Here is a tiny trained network, its code and every weight. The questions are about switching its units off for an input and a target symbol, where a switched-off unit gives its printed mean instead of its output.

import numpy as np


def w(rows, s, z=0):
    codes = np.array(rows[::2]) - 128.0
    scale = np.full(codes.shape[1], s)
    scale[-1] = z or s
    return codes * scale


def norm(h):
    return h / np.sqrt((h * h).mean(-1, keepdims=True) + 1e-5)


def f(y):
    return y / 2 * (1 + np.tanh(0.7978845608 * (y + 0.044715 * y**3)))


def softmax(a):
    e = np.exp(a - a.max(-1, keepdims=True))
    return e / e.sum(-1, keepdims=True)


def log_softmax(a):
    a = a - a.max(-1, keepdims=True)
    return a - np.log(np.exp(a).sum(-1, keepdims=True))


def net(x, mask):
    ids = ['αβγδζημξσφω'.index(c) for c in x.split()]
    T = len(ids)
    res = E[ids] + P[:T]
    u = 0
    for l in range(2):
        r = norm(res)
        for j in range(3):
            rows = slice(2 * j, 2 * j + 2)
            q, k, v = (r @ M[l][rows].T for M in (Q, K, V))
            z = softmax(np.where(np.tri(T) > 0, q @ k.T / 2**0.5, -1e9)) @ v
            o = O[l][rows]
            res = res + np.where(mask[u + j], z, o[:, -1]) @ o[:, :-1]
        u += 3
        y = f(norm(res) @ A[l][:, :-1].T + A[l][:, -1])
        res = res + np.where(mask[u : u + 4], y, B[l][:, -1]) @ B[l][:, :-1]
        u += 4
    return log_softmax(norm(res)[-1] @ U[:, :-1].T + U[:, -1])


Q, K, V, O, A, B = {}, {}, {}, {}, {}, {}
E = w([
[23,137,187],'α',
[130,203,144],'β',
[4,161,152],'γ',
[199,138,163],'δ',
[141,236,66],'ζ',
[52,105,215],'η',
[144,202,133],'μ',
[203,180,76],'ξ',
[131,201,143],'σ',
[212,166,91],'φ',
[202,185,80],'ω',
],0.0021)
P = w([
[131,126,125],'0',
[115,192,125],'1',
[139,183,171],'2',
[152,90,147],'3',
[113,1,50],'4',
[118,150,96],'5',
[125,248,238],'6',
[221,147,232],'7',
],0.0063)
Q[0] = w([
[166,11,137],'0.h0',
[168,151,218],'0.h0',
[213,57,209],'0.h1',
[140,17,42],'0.h1',
[156,75,174],'0.h2',
[162,36,86],'0.h2',
],0.012)
K[0] = w([
[114,250,144],'0.h0',
[113,157,64],'0.h0',
[87,200,55],'0.h1',
[143,190,205],'0.h1',
[92,210,156],'0.h2',
[144,184,195],'0.h2',
],0.015)
V[0] = w([
[136,102,48],'0.h0',
[56,116,2],'0.h0',
[224,63,142],'0.h1',
[16,97,219],'0.h1',
[82,143,8],'0.h2',
[204,151,185],'0.h2',
],0.0071)
O[0] = w([
[83,85,123,118],'0.h0',
[79,60,46,116],'0.h0',
[95,187,235,87],'0.h1',
[255,96,150,6],'0.h1',
[199,70,43,133],'0.h2',
[48,164,132,189],'0.h2',
],0.0076,0.002)
A[0] = w([
[123,135,105,192],'0.n0',
[132,104,113,253],'0.n1',
[136,120,202,172],'0.n2',
[98,2,178,173],'0.n3',
],0.0083,0.003)
B[0] = w([
[85,226,83,207],'0.n0',
[119,251,122,252],'0.n1',
[185,204,130,180],'0.n2',
[195,235,28,192],'0.n3',
],0.0028,0.0019)
Q[1] = w([
[160,188,25],'1.h0',
[190,160,124],'1.h0',
[171,121,103],'1.h1',
[129,89,110],'1.h1',
[185,81,233],'1.h2',
[35,191,1],'1.h2',
],0.0025)
K[1] = w([
[207,126,8],'1.h0',
[205,96,158],'1.h0',
[101,139,120],'1.h1',
[151,99,124],'1.h1',
[30,241,142],'1.h2',
[242,2,83],'1.h2',
],0.0031)
V[1] = w([
[165,70,52],'1.h0',
[60,250,138],'1.h0',
[172,156,189],'1.h1',
[182,195,193],'1.h1',
[236,206,75],'1.h2',
[202,148,192],'1.h2',
],0.002)
O[1] = w([
[44,200,212,83],'1.h0',
[249,134,28,255],'1.h0',
[24,101,88,122],'1.h1',
[94,109,92,152],'1.h1',
[36,231,74,173],'1.h2',
[47,120,95,108],'1.h2',
],0.0018,0.0013)
A[1] = w([
[130,193,133,248],'1.n0',
[147,2,156,82],'1.n1',
[155,146,140,147],'1.n2',
[98,88,121,154],'1.n3',
],0.0081,0.0019)
B[1] = w([
[176,233,170,253],'1.n0',
[2,209,47,106],'1.n1',
[162,142,175,143],'1.n2',
[89,93,53,124],'1.n3',
],0.0037,0.0034)
U = w([
[191,104,208,76],'α',
[207,86,137,100],'β',
[163,44,92,93],'γ',
[57,112,119,76],'δ',
[150,169,107,143],'ζ',
[133,147,118,249],'η',
[153,177,107,83],'μ',
[69,122,153,77],'ξ',
[119,146,251,100],'σ',
[84,61,42,74],'φ',
[75,107,120,72],'ω',
],0.016,0.013)

Each question gives the input, a string of symbols that net reads in full, and the target symbol t.
The units are the heads (2 rows each of Q, K, V and O) and the neurons (one row each of A and B). Each row of codes is followed by its name. A weight is (code - 128) times the scale printed after its matrix; where a second scale follows, it is the last column's (O, A, B and U).
mask holds one flag per unit, layer by layer, with each layer's heads first. A switched-off unit (its flag False) gives its mean, the last column of its rows in O or B, instead of its output. The means were averaged over made-up inputs and are rounded, as every weight is.
A unit's drop is (log p(t) with every unit on - log p(t) with that unit switched off) / (log p(t) with every unit on - log p(t) with every unit switched off).
The circuit of an input: a set's keep is (log p(t) with only the set's units on - log p(t) with every unit switched off) / (log p(t) with every unit on - log p(t) with every unit switched off). Starting from the 12 units with the biggest drops (on a tie, the unit counted first), units are removed one at a time, each time the one whose removal leaves the highest keep (on an exact tie, the one counted first), for as long as the keep stays at least 0.8.
circuit, biggest first: the units of the circuit, biggest drop first
which heads matter: for each layer, one digit per head in row order, 1 if its drop is at least 0.15 and else 0, layers parted by /
drop when u is switched off: that unit's drop, to one decimal
input α α μ ξ α, target η: circuit, biggest first : (0.h0, 0.h2, 0.h1)
input δ φ ξ, target σ: circuit, biggest first : (0.h0, 0.h2)
input ξ φ δ ξ ζ, target σ: circuit, biggest first : (0.h0, 0.h2)
input ω δ β ζ α, target η: circuit, biggest first : (0.h0, 0.h1, 0.h2)
input δ φ μ, target σ: which heads matter : 100 / 000
input μ η η μ ζ ξ δ, target φ: circuit, biggest first : (0.h0, 0.h2)
input α δ δ α μ, target σ: circuit, biggest first : (0.h0, 0.h2)
input δ μ σ, target σ: which heads matter : 100 / 000
input ω ζ γ α, target φ: which heads matter : 010 / 000
input α φ ξ σ φ α μ δ, target β: circuit, biggest first : (0.h1)
input β ζ ξ δ ω γ, target σ: which heads matter : 010 / 000
input ω φ α δ ζ ξ, target σ: which heads matter : 010 / 000
input α φ σ α ζ ω β, target φ: which heads matter : 101 / 000
input α μ ζ δ α α, target σ: circuit, biggest first : (0.h1)
input η δ ω μ ζ μ μ, target φ: circuit, biggest first : (0.h0, 0.h2)
input ζ σ μ, target φ: circuit, biggest first : (0.h1, 0.h0, 0.h2)
input μ ζ σ γ δ, target η: circuit, biggest first : (0.h0, 0.h2)
input ζ φ μ γ γ, target η: circuit, biggest first : (0.h0, 0.h1, 0.h2)
input φ ξ ξ δ ζ δ, target σ: which heads matter : 010 / 000
input ξ σ δ ω β, target σ: which heads matter : 101 / 000
input ω δ α σ, target σ: circuit, biggest first : (0.h2)
input δ μ ω, target σ: drop when 0.h0 is switched off : 0.2
input γ β μ ζ η, target η: drop when 0.n3 is switched off : 0.5
input γ ω δ μ δ, target σ: drop when 0.h2 is switched off : 0.3
input γ α η σ ζ ω ζ, target φ: drop when 1.h0 is switched off : 0.0
